Here is a tiny trained network, its code and every weight. The questions are about switching its units off for an input and a target symbol, where a switched-off unit gives its printed mean instead of its output.

import numpy as np


def w(rows, s, z=0):
    codes = np.array(rows[::2]) - 128.0
    scale = np.full(codes.shape[1], s)
    scale[-1] = z or s
    return codes * scale


def f(y):
    return y / 2 * (1 + np.tanh(0.7978845608 * (y + 0.044715 * y**3)))


def softmax(a):
    e = np.exp(a - a.max(-1, keepdims=True))
    return e / e.sum(-1, keepdims=True)


def log_softmax(a):
    a = a - a.max(-1, keepdims=True)
    return a - np.log(np.exp(a).sum(-1, keepdims=True))


def net(x, mask):
    ids = ['ηλμπτφω'.index(c) for c in x.split()]
    T = len(ids)
    res = E[ids] + P[:T]
    u = 0
    for l in range(2):
        q, k, v = (res @ M[l].T for M in (Q, K, V))
        z = softmax(np.where(np.tri(T) > 0, q @ k.T / 4**0.5, -1e9)) @ v
        res = res + np.where(mask[u], z, O[l][:, -1]) @ O[l][:, :-1]
        u += 1
        y = f(res @ A[l][:, :-1].T + A[l][:, -1])
        res = res + np.where(mask[u : u + 8], y, B[l][:, -1]) @ B[l][:, :-1]
        u += 8
    return log_softmax(res[-1] @ U[:, :-1].T + U[:, -1])


Q, K, V, O, A, B = {}, {}, {}, {}, {}, {}
E = w([
[34,134,72],'η',
[79,88,122],'λ',
[110,82,166],'μ',
[64,136,58],'π',
[181,182,254],'τ',
[192,88,190],'φ',
[113,210,225],'ω',
],0.014)
P = w([
[19,243,61],'0',
[10,1,194],'1',
[218,77,147],'2',
[53,222,48],'3',
[3,60,182],'4',
[224,72,151],'5',
],0.0088)
Q[0] = w([
[52,194,76],'0.h1',
[88,51,195],'0.h1',
[3,164,196],'0.h1',
[234,98,199],'0.h1',
],0.0059)
K[0] = w([
[137,229,183],'0.h1',
[160,228,118],'0.h1',
[3,201,212],'0.h1',
[91,198,215],'0.h1',
],0.0063)
V[0] = w([
[56,52,221],'0.h1',
[200,202,90],'0.h1',
[58,1,197],'0.h1',
[208,157,159],'0.h1',
],0.0056)
O[0] = w([
[218,104,231,251],'0.h1',
[27,118,138,53],'0.h1',
[105,1,115,175],'0.h1',
[181,68,56,58],'0.h1',
],0.0076,0.003)
A[0] = w([
[7,121,63,81],'0.n1',
[160,140,126,213],'0.n2',
[153,112,243,91],'0.n3',
[144,157,119,253],'0.n4',
[94,76,22,143],'0.n5',
[154,121,254,75],'0.n6',
[157,230,119,140],'0.n7',
[217,43,172,88],'0.n8',
],0.0089,0.0045)
B[0] = w([
[74,88,110,182],'0.n1',
[147,50,176,157],'0.n2',
[60,47,14,248],'0.n3',
[201,111,198,172],'0.n4',
[216,13,57,146],'0.n5',
[98,81,68,255],'0.n6',
[243,146,66,169],'0.n7',
[93,253,141,214],'0.n8',
],0.0061,0.0078)
Q[1] = w([
[140,77,109],'1.h1',
[46,133,124],'1.h1',
[146,52,122],'1.h1',
[82,250,207],'1.h1',
],0.014)
K[1] = w([
[146,243,95],'1.h1',
[110,2,70],'1.h1',
[143,235,157],'1.h1',
[191,67,241],'1.h1',
],0.0074)
V[1] = w([
[44,255,54],'1.h1',
[57,88,105],'1.h1',
[122,85,216],'1.h1',
[68,174,196],'1.h1',
],0.011)
O[1] = w([
[103,136,64,246],'1.h1',
[120,254,115,167],'1.h1',
[30,85,115,98],'1.h1',
[28,203,99,171],'1.h1',
],0.0068,0.011)
A[1] = w([
[127,142,92,90],'1.n1',
[101,128,55,82],'1.n2',
[248,196,106,123],'1.n3',
[175,114,173,184],'1.n4',
[237,57,195,254],'1.n5',
[167,139,70,114],'1.n6',
[66,114,45,90],'1.n7',
[254,182,91,98],'1.n8',
],0.0095,0.0074)
B[1] = w([
[150,96,161,138],'1.n1',
[132,83,154,189],'1.n2',
[217,198,129,181],'1.n3',
[123,130,194,139],'1.n4',
[122,133,249,189],'1.n5',
[159,91,160,151],'1.n6',
[168,46,140,255],'1.n7',
[159,182,99,170],'1.n8',
],0.012,0.0069)
U = w([
[97,3,68,177],'η',
[85,170,75,85],'λ',
[7,137,114,221],'μ',
[157,68,196,2],'π',
[50,118,76,131],'τ',
[145,81,55,47],'φ',
[96,97,186,54],'ω',
],0.0081,0.0041)

Each question gives the input, a string of symbols that net reads in full, and the target symbol t.
The units are the heads (4 rows each of Q, K, V and O) and the neurons (one row each of A and B). Each row of codes is followed by its name. A weight is (code - 128) times the scale printed after its matrix; where a second scale follows, it is the last column's (O, A, B and U).
mask holds one flag per unit, layer by layer, with each layer's heads first. A switched-off unit (its flag False) gives its mean, the last column of its rows in O or B, instead of its output. The means were averaged over made-up inputs and are rounded, as every weight is.
A unit's drop is (log p(t) with every unit on - log p(t) with that unit switched off) / (log p(t) with every unit on - log p(t) with every unit switched off).
The circuit of an input: a set's keep is (log p(t) with only the set's units on - log p(t) with every unit switched off) / (log p(t) with every unit on - log p(t) with every unit switched off). Starting from the 12 units with the biggest drops (on a tie, the unit counted first), units are removed one at a time, each time the one whose removal leaves the highest keep (on an exact tie, the one counted first), for as long as the keep stays at least 0.8.
circuit, biggest first: the units of the circuit, biggest drop first
top k neurons: the k neurons with the biggest drops, biggest first
top k neurons in layer l: the k neurons of layer l with the biggest drops, biggest first
input η τ η η ω, target η: top 2 neurons	(0.n3, 0.n8)
input τ ω π η ω λ, target π: top 4 neurons	(0.n7, 1.n5, 0.n5, 0.n8)
input ω μ η π, target φ: top 3 neurons	(0.n5, 0.n8, 0.n7)
input μ η φ τ λ μ, target μ: top 3 neurons	(0.n8, 1.n7, 0.n5)
input π μ ω, target λ: circuit, biggest first	(0.n3, 1.h1, 0.h1)
input π τ ω μ μ π, target λ: circuit, biggest first	(0.h1, 1.h1)
input η τ π, target φ: top neuron	(1.n6)
input ω φ ω τ, target π: circuit, biggest first	(1.h1, 1.n5)
input π ω τ, target λ: top 2 neurons in layer 1	(1.n8, 1.n7)
input π ω ω μ λ μ, target λ: circuit, biggest first	(1.h1, 0.h1)
input τ η λ, target π: top 3 neurons	(0.n7, 1.n5, 0.n1)
input τ φ ω η ω λ, target ω: top 4 neurons in layer 0	(0.n7, 0.n5, 0.n8, 0.n3)
input ω μ λ ω, target λ: top 3 neurons	(0.n8, 0.n7, 1.n3)
input φ ω μ τ, target π: circuit, biggest first	(1.h1, 1.n5, 0.n7, 0.n8)
input η π ω η, target η: top 3 neurons	(1.n7, 0.n5, 0.n1)
input η η η η ω ω, target φ: top 3 neurons	(0.n3, 0.n6, 0.n7)
input ω φ τ λ ω ω, target η: top 2 neurons	(0.n3, 0.n6)
input φ μ π φ, target ω: top 2 neurons in layer 1	(1.n5, 1.n7)
input π η τ, target φ: top 3 neurons	(0.n3, 0.n6, 1.n6)
input π φ π φ τ η, target λ: top 2 neurons in layer 1	(1.n8, 1.n7)
input η φ η, target φ: top 2 neurons in layer 0	(0.n8, 0.n5)
input τ ω η, target π: top 2 neurons in layer 0	(0.n7, 0.n8)
